Below are the code and all the weights of a small trained network. Each question names an input and a class and asks about switching units off, where a switched-off unit gives its printed mean instead of its output.

import numpy as np


def w(rows, s, z=0):
    codes = np.array(rows[::2]) - 128.0
    scale = np.full(codes.shape[1], s)
    scale[-1] = z or s
    return codes * scale


def norm(h):
    return h / np.sqrt((h * h).mean(-1, keepdims=True) + 1e-5)


def f(y):
    return np.maximum(y, 0)


def log_softmax(a):
    a = a - a.max(-1, keepdims=True)
    return a - np.log(np.exp(a).sum(-1, keepdims=True))


def net(x, mask):
    res = np.array(x, float).reshape(1, 3) / 4 @ E
    u = 0
    for l in range(2):
        y = f(norm(res) @ A[l][:, :-1].T + A[l][:, -1])
        res = res + np.where(mask[u : u + 16], y, B[l][:, -1]) @ B[l][:, :-1]
        u += 16
    return log_softmax(norm(res)[-1] @ U[:, :-1].T + U[:, -1])


A, B = {}, {}
E = w([
[187,4,46],'x0',
[80,11,185],'x1',
[7,128,99],'x2',
],0.0032)
A[0] = w([
[187,122,51,179],'L0N0',
[187,148,69,111],'L0N1',
[240,112,142,165],'L0N2',
[170,118,133,189],'L0N3',
[150,85,149,95],'L0N4',
[209,140,201,61],'L0N5',
[82,112,87,172],'L0N6',
[228,145,222,8],'L0N7',
[153,114,107,14],'L0N8',
[113,78,141,69],'L0N9',
[113,198,94,29],'L0N10',
[129,40,191,113],'L0N11',
[113,28,169,74],'L0N12',
[36,106,219,130],'L0N13',
[246,21,87,188],'L0N14',
[193,137,158,164],'L0N15',
],0.012,0.0018)
B[0] = w([
[151,120,149,191],'L0N0',
[194,121,112,173],'L0N1',
[110,196,126,200],'L0N2',
[97,60,197,161],'L0N3',
[98,137,126,158],'L0N4',
[155,80,83,172],'L0N5',
[169,94,68,166],'L0N6',
[173,72,177,179],'L0N7',
[124,185,103,142],'L0N8',
[112,190,102,157],'L0N9',
[137,151,126,163],'L0N10',
[71,201,109,189],'L0N11',
[63,253,134,191],'L0N12',
[162,112,98,191],'L0N13',
[70,100,121,254],'L0N14',
[98,161,177,169],'L0N15',
],0.0063,0.0094)
A[1] = w([
[131,112,56,119],'L1N0',
[143,64,70,125],'L1N1',
[78,193,178,105],'L1N2',
[94,116,57,140],'L1N3',
[203,195,154,217],'L1N4',
[243,181,122,178],'L1N5',
[10,100,186,165],'L1N6',
[132,96,113,130],'L1N7',
[96,83,171,83],'L1N8',
[172,47,202,185],'L1N9',
[95,157,168,146],'L1N10',
[133,173,106,132],'L1N11',
[144,101,140,106],'L1N12',
[184,208,135,254],'L1N13',
[174,123,159,178],'L1N14',
[97,115,162,128],'L1N15',
],0.012,0.0024)
B[1] = w([
[242,106,179,184],'L1N0',
[189,127,221,170],'L1N1',
[187,67,112,237],'L1N2',
[118,81,184,220],'L1N3',
[91,106,134,228],'L1N4',
[63,132,141,236],'L1N5',
[165,148,191,254],'L1N6',
[208,117,166,143],'L1N7',
[135,227,162,151],'L1N8',
[119,230,94,196],'L1N9',
[113,192,40,195],'L1N10',
[16,153,197,191],'L1N11',
[51,147,89,142],'L1N12',
[7,73,162,237],'L1N13',
[100,163,77,176],'L1N14',
[253,118,86,158],'L1N15',
],0.0053,0.0061)
U = w([
[202,173,27,29],'0',
[166,87,82,1],'1',
[230,99,168,167],'2',
[173,102,69,3],'3',
[205,103,141,130],'4',
[133,112,11,13],'5',
[8,216,176,201],'6',
[196,202,153,143],'7',
],0.013,0.0065)

Each question gives the input, the list of numbers given to net, and the class t.
The units are the neurons (one row each of A and B). Each row of codes is followed by its name. A weight is (code - 128) times the scale printed after its matrix; where a second scale follows, it is the last column's (A, B and U).
mask holds one flag per neuron, layer by layer. A switched-off neuron (its flag False) gives its mean, the last column of its row in B, instead of its output. The means were averaged over made-up inputs and are rounded, as every weight is.
A unit's drop is (log p(t) with every unit on - log p(t) with that unit switched off) / (log p(t) with every unit on - log p(t) with every unit switched off).
The circuit of an input: a set's keep is (log p(t) with only the set's units on - log p(t) with every unit switched off) / (log p(t) with every unit on - log p(t) with every unit switched off). Starting from the 12 units with the biggest drops (on a tie, the unit counted first), units are removed one at a time, each time the one whose removal leaves the highest keep (on an exact tie, the one counted first), for as long as the keep stays at least 0.8.
circuit, biggest first: the units of the circuit, biggest drop first
top k neurons: the k neurons with the biggest drops, biggest first
k most important neurons of layer l: the k neurons of layer l with the biggest drops, biggest first
input [8,-7,-7], class 6: circuit, biggest first -> (L1N5)
input [5,-4,-2], class 4: top 4 neurons -> (L0N14, L0N12, L0N7, L0N8)
input [-8,3,5], class 2: top 3 neurons -> (L0N12, L0N2, L0N11)
input [-2,3,-5], class 7: top 2 neurons -> (L0N7, L0N5)
input [-1,1,-8], class 7: 2 most important neurons of layer 0 -> (L0N3, L0N14)
input [5,-2,-3], class 7: 2 most important neurons of layer 0 -> (L0N14, L0N3)
input [1,-3,6], class 2: top 2 neurons -> (L0N12, L0N2)
input [-3,0,5], class 2: top 3 neurons -> (L0N12, L0N2, L0N11)
input [-5,3,3], class 2: top 3 neurons -> (L0N12, L0N2, L0N11)
input [0,2,-5], class 7: 2 most important neurons of layer 0 -> (L0N7, L0N5)
input [-4,4,-6], class 7: top 4 neurons -> (L0N7, L0N1, L0N3, L0N15)
input [8,-1,0], class 4: top 2 neurons -> (L0N14, L1N0)
input [-2,4,-5], class 7: top 3 neurons -> (L0N7, L0N5, L0N3)
input [-8,5,6], class 2: 3 most important neurons of layer 0 -> (L0N12, L0N2, L0N11)
input [8,6,-8], class 6: circuit, biggest first -> (L0N12)
input [8,4,-7], class 6: 2 most important neurons of layer 0 -> (L0N11, L0N12)
input [-3,4,-7], class 7: top 3 neurons -> (L0N7, L0N5, L1N15)
input [5,-4,0], class 2: 2 most important neurons of layer 0 -> (L0N14, L0N12)
input [4,2,-7], class 7: 2 most important neurons of layer 0 -> (L0N14, L0N7)
input [3,-4,3], class 4: 2 most important neurons of layer 0 -> (L0N12, L0N2)
